Each row has a name. Each piece below is followed by the name of the row it came from. Each question is about the rows just above it.

(182): [ 98 166 212 144 145  87 119]
(138): [121 180 140 149 138 121 116]
(175): [118 212 144 166 145 126 112]
(206): [135 135 124 138 126 124 139]
(161): [137 127 121 132 120 117 132]
(89): [ 89 177 109  87 188 187  89]
(12): [141 127 128 146 114 115 150]
(192): [104 133 141 118 164 172 129]
(163): [ 91 170 108  93 188 183  80]
(111): [174  94  99 129  87  73 159]
(209): [104 133 141 118 112 127 128]
[145  87] is in which row? : (182)
Which row holds [212 144 166 145]? : (175)
The row with [120 117 132] is : (161)
asked: [127 128 146] : (12)

(133): [206 129 167  30  70 159]
(35): [206 129 167  30  70 184]
(67): [126 167 110  21 111  92]
(13): [ 66 129  30 167 166 158]
(29): [ 45 104 147  86 226 165]
asked: [206 129 167  30  70 184] : (35)
asked: [ 70 184] : (35)
Which row holds [126 167 110]? : (67)
Where do [226 165] appear? : (29)

(31): [116 123 234 139]
(62): [115 124  45 142]
(36): [130 114 208 143]
(76): [125  45 232 139]
(164): [115 125  44 142]
(30): [130 114 212 143]
(132): [112 146 113 137]
(130): [116 123  46 143]
(116): [112 146 108 137]
(191): [129 113 199 143]
[116 123  46 143] is in which row? : (130)
asked: [129 113] : (191)
[124  45] is in which row? : (62)

(56): [ 67 104 114 219  89  34 155 106 181 176  64]
(127): [ 98 115  92  60 132 120  99 117 179  95 198]
(177): [211 115 197  69  88 117 130 108  74  99 102]
(50): [ 67 120 117 179  60 132 115 184  99 174 165]
(80): [ 98 115 184  60 132 120  99 117 179  95 198]
(75): [ 98 115 184  60 132 120  99 117 132 175 216]
(51): [184  98 132 115  60 120 159  47  44  91  92]
(28): [ 85 209  56 103  98  37 162 197  80  43 217]
[115 184  60 132 120  99 117 179] is in which row? : (80)
asked: [197  80  43 217] : (28)
The row with [ 98 115 184  60 132 120  99 117 179  95 198] is : (80)
Where do [197  69  88] appear? : (177)
[47 44] is in which row? : (51)
asked: [115  60 120 159  47  44  91  92] : (51)

(170): [150 152 151 147 149 148 153 153 152 153 150 144 147 164 142 183 151 143
 145 145 146 148 143 151 146 146 150 143 142]
(137): [147 147 144 153 153 150 153 148 149 152 147 151 143 149 147 154 153 150
 151 151 148 154 153 151 150 148 150 144 152]
(105): [152 153 141 155 176 144 155 145 138 166 151 171 141 171 143 186 150 140
 142 143 142 149 144 151 145 144 154 141 140]
(65): [149 152 147 154 143 149 147 154 153 150 147 149 141 148 158 154 166 155
 157 162 155 162 148 150 147 148 150 145 152]
(54): [180 144 135 144 214 151 141 151 149 195 141 190 134 178 151 235 209 138
 142 157 146 193 134 154 141 133 157 132 141]
(178): [148 146 153 143 139 162 145 159 156 142 147 140 158 139 161 141 160 169
 160 168 159 157 154 154 158 153 148 156 161]
(153): [184 141 141 139 148 183 132 166 177 141 144 140 139 139 196 147 219 182
 164 198 181 227 143 152 149 139 156 140 165]
(74): [153 147 146 150 147 154 149 151 151 151 147 147 146 146 156 150 162 152
 152 155 150 155 149 151 149 149 151 146 149]
(152): [149 145 159 147 139 154 150 151 155 143 147 139 159 138 162 139 150 162
 162 163 157 150 157 150 153 161 148 157 159]
asked: [149 152 147 151 143 149 147 154 153 150] : (137)
Which row holds [149 148 153]? : (170)
Which row holds [141 133 157]? : (54)
asked: [144 153 153 150 153 148 149 152 147 151] : (137)
[148 153 153 152] is in which row? : (170)
The row with [149 152 147 154 143 149 147 154 153 150 147 149 141 148 158 154 166 155
 157 162 155 162 148 150 147 148 150 145 152] is : (65)
[146 148 143 151 146 146 150 143 142] is in which row? : (170)

(43): [109 139 105 100  83 174 185 147 117 190  86 103 117 111 111 118 146 135
 132]
(151): [135 139 105 100  83 174 185 147 119 190  86 103 117 111 111 118 146 135
 132]
(83): [109 166 126 107 136 100 111  92 117  53 166 168 111  84 117  91 146 141
  80]
(159): [125 163 127  97 123 118 117  81 103  68 165 166  95  84 115  94 158 111
  92]
(19): [138  95 126 107 185 147 190 174 117  83 166 131  76 125 122 148 190 117
  74]
(38): [ 77 165 110  97 105 121 134 171 183 113  98 118 148 142 116 182 135 122
 109]
(169): [ 99 166 140  95 115 111 107 101 131  59 157 167  99  89 107 112 158  92
 107]
asked: [ 83 174 185 147 117 190] : (43)
asked: [140  95] : (169)
asked: [126 107 185 147 190 174 117  83 166] : (19)

(55): [ 84 139 198  90 137 152 143  74 193 197]
(103): [126 107  62 185  42 198 157 111 128 121]
(18): [183 210 103 188 140  81 175  68 187 123]
(174): [205 142  72  42 107 139 102 154 150 149]
(208): [198  90 137 152 144  74 193  43  48  96]
(135): [205 136  72  42 107 139 102 154 150 149]
(131): [ 75 166 185 196 143 175 205 181 215 171]
(46): [110 188 210 140 103 137  55 114 171 171]
(125): [ 70 198  91 178 114 215 200 145 130  86]
(200): [173  79 116 188 201 122 161 192  38 126]
(37): [141 124 155  90 202  97 189 136 196 169]
The row with [198  90 137 152 143  74 193] is : (55)
[210 103 188 140] is in which row? : (18)
The row with [205 142  72  42 107 139 102 154 150 149] is : (174)
[205 136  72  42 107 139 102 154 150 149] is in which row? : (135)
Which row holds [ 75 166]? : (131)
[200 145] is in which row? : (125)

(9): [146  72 153 159 124 113 112 111 159]
(117): [ 75 159 184 168 192 162 185 145  98]
(59): [117 117 112 174 122  57 114  88 103]
(93): [ 75 159 184 168 192 162 185 123  98]
(98): [133 145 156 129 102 111 159 112 113]
(53): [ 64 136 164 105 175 120 161 124  49]
(23): [170 103  92  86 122 133 113 164 179]
The row with [ 75 159 184 168 192 162 185 123  98] is : (93)
Where do [184 168 192 162 185 145] appear? : (117)
Where do [114  88] appear? : (59)
asked: [111 159 112 113] : (98)
asked: [ 86 122 133 113 164] : (23)

